Below are the code and all the weights of a small trained network. Each question names an input and a class and asks about switching units off, where a switched-off unit gives its printed mean instead of its output.

import numpy as np


def w(rows, s, z=0):
    codes = np.array(rows[::2]) - 128.0
    scale = np.full(codes.shape[1], s)
    scale[-1] = z or s
    return codes * scale


def norm(h):
    return h / np.sqrt((h * h).mean(-1, keepdims=True) + 1e-5)


def f(y):
    return np.maximum(y, 0)


def log_softmax(a):
    a = a - a.max(-1, keepdims=True)
    return a - np.log(np.exp(a).sum(-1, keepdims=True))


def net(x, mask):
    res = np.array(x, float).reshape(1, 2) / 4 @ E
    u = 0
    for l in range(3):
        y = f(norm(res) @ A[l][:, :-1].T + A[l][:, -1])
        res = res + np.where(mask[u : u + 12], y, B[l][:, -1]) @ B[l][:, :-1]
        u += 12
    return log_softmax(norm(res)[-1] @ U[:, :-1].T + U[:, -1])


A, B = {}, {}
E = w([
[142,12,114],'x0',
[130,124,213],'x1',
],0.011)
A[0] = w([
[127,47,129,3],'L0N0',
[114,66,180,42],'L0N1',
[138,120,57,155],'L0N2',
[137,176,107,51],'L0N3',
[97,115,146,26],'L0N4',
[173,128,141,88],'L0N5',
[74,121,106,50],'L0N6',
[132,4,23,160],'L0N7',
[142,109,143,149],'L0N8',
[140,132,51,37],'L0N9',
[104,130,20,15],'L0N10',
[129,132,99,37],'L0N11',
],0.022,0.0032)
B[0] = w([
[39,134,37,184],'L0N0',
[150,250,79,181],'L0N1',
[182,120,115,180],'L0N2',
[71,120,158,163],'L0N3',
[134,154,129,134],'L0N4',
[122,160,100,135],'L0N5',
[130,117,170,137],'L0N6',
[23,3,74,253],'L0N7',
[136,154,107,151],'L0N8',
[193,116,121,173],'L0N9',
[221,111,119,193],'L0N10',
[151,121,129,140],'L0N11',
],0.045,0.016)
A[1] = w([
[59,136,214,130],'L1N0',
[251,191,219,33],'L1N1',
[83,101,160,41],'L1N2',
[39,124,214,83],'L1N3',
[179,123,136,222],'L1N4',
[118,185,156,133],'L1N5',
[20,109,128,138],'L1N6',
[137,154,121,25],'L1N7',
[58,110,117,40],'L1N8',
[183,125,129,253],'L1N9',
[139,169,114,116],'L1N10',
[123,182,152,151],'L1N11',
],0.025,0.0041)
B[1] = w([
[117,92,189,194],'L1N0',
[119,165,2,208],'L1N1',
[134,156,154,157],'L1N2',
[99,121,230,197],'L1N3',
[163,147,125,176],'L1N4',
[113,124,182,178],'L1N5',
[73,103,120,254],'L1N6',
[137,135,139,136],'L1N7',
[98,113,104,198],'L1N8',
[164,149,123,185],'L1N9',
[139,142,165,156],'L1N10',
[113,129,179,176],'L1N11',
],0.067,0.013)
A[2] = w([
[227,64,159,39],'L2N0',
[142,185,165,123],'L2N1',
[140,117,65,201],'L2N2',
[149,98,136,93],'L2N3',
[59,85,96,3],'L2N4',
[207,25,161,101],'L2N5',
[97,67,204,65],'L2N6',
[172,140,98,93],'L2N7',
[18,61,93,56],'L2N8',
[93,62,187,100],'L2N9',
[48,89,98,10],'L2N10',
[161,254,146,169],'L2N11',
],0.021,0.0038)
B[2] = w([
[134,71,212,149],'L2N0',
[138,153,173,156],'L2N1',
[168,75,88,206],'L2N2',
[145,133,156,136],'L2N3',
[82,145,75,196],'L2N4',
[147,118,254,164],'L2N5',
[70,102,193,178],'L2N6',
[133,84,131,158],'L2N7',
[63,147,50,253],'L2N8',
[89,145,170,186],'L2N9',
[73,132,88,203],'L2N10',
[176,201,167,198],'L2N11',
],0.049,0.014)
U = w([
[2,56,30,198],'0',
[199,141,27,128],'1',
[25,112,217,187],'2',
[138,241,166,74],'3',
[185,14,135,3],'4',
],0.021,0.0032)

Each question gives the input, the list of numbers given to net, and the class t.
The units are the neurons (one row each of A and B). Each row of codes is followed by its name. A weight is (code - 128) times the scale printed after its matrix; where a second scale follows, it is the last column's (A, B and U).
mask holds one flag per neuron, layer by layer. A switched-off neuron (its flag False) gives its mean, the last column of its row in B, instead of its output. The means were averaged over made-up inputs and are rounded, as every weight is.
A unit's drop is (log p(t) with every unit on - log p(t) with that unit switched off) / (log p(t) with every unit on - log p(t) with every unit switched off).
most important unit: the unit with the biggest drop
top k neurons: the k neurons with the biggest drops, biggest first
top k neurons in layer l: the k neurons of layer l with the biggest drops, biggest first
drop when u is switched off: that unit's drop, to one decimal
input [1,-5], class 4: top 2 neurons in layer 1	(L1N6 L1N1)
input [-2,-5], class 1: top 2 neurons	(L0N7 L0N10)
input [-3,8], class 3: top 4 neurons in layer 0	(L0N7 L0N0 L0N10 L0N3)
input [-1,-3], class 4: most important unit	L0N1
input [-8,-5], class 1: top 2 neurons	(L0N7 L0N0)
input [1,-6], class 4: top 2 neurons	(L0N10 L0N9)
input [2,4], class 3: top 2 neurons	(L0N7 L0N1)
input [-6,3], class 2: top 3 neurons	(L0N10 L0N7 L0N0)
input [-1,2], class 3: top 4 neurons	(L0N7 L0N0 L0N3 L0N10)
input [-3,-7], class 1: top 3 neurons in layer 0	(L0N7 L0N0 L0N10)
input [-3,1], class 2: top 3 neurons in layer 0	(L0N10 L0N7 L0N0)
input [3,7], class 3: top 2 neurons	(L0N7 L0N1)
input [2,-8], class 4: top 3 neurons in layer 1	(L1N6 L1N1 L1N8)
input [-5,-6], class 1: drop when L0N7 is switched off	0.7
input [-3,-5], class 1: drop when L0N7 is switched off	0.6
input [-1,-2], class 1: drop when L0N7 is switched off	0.6
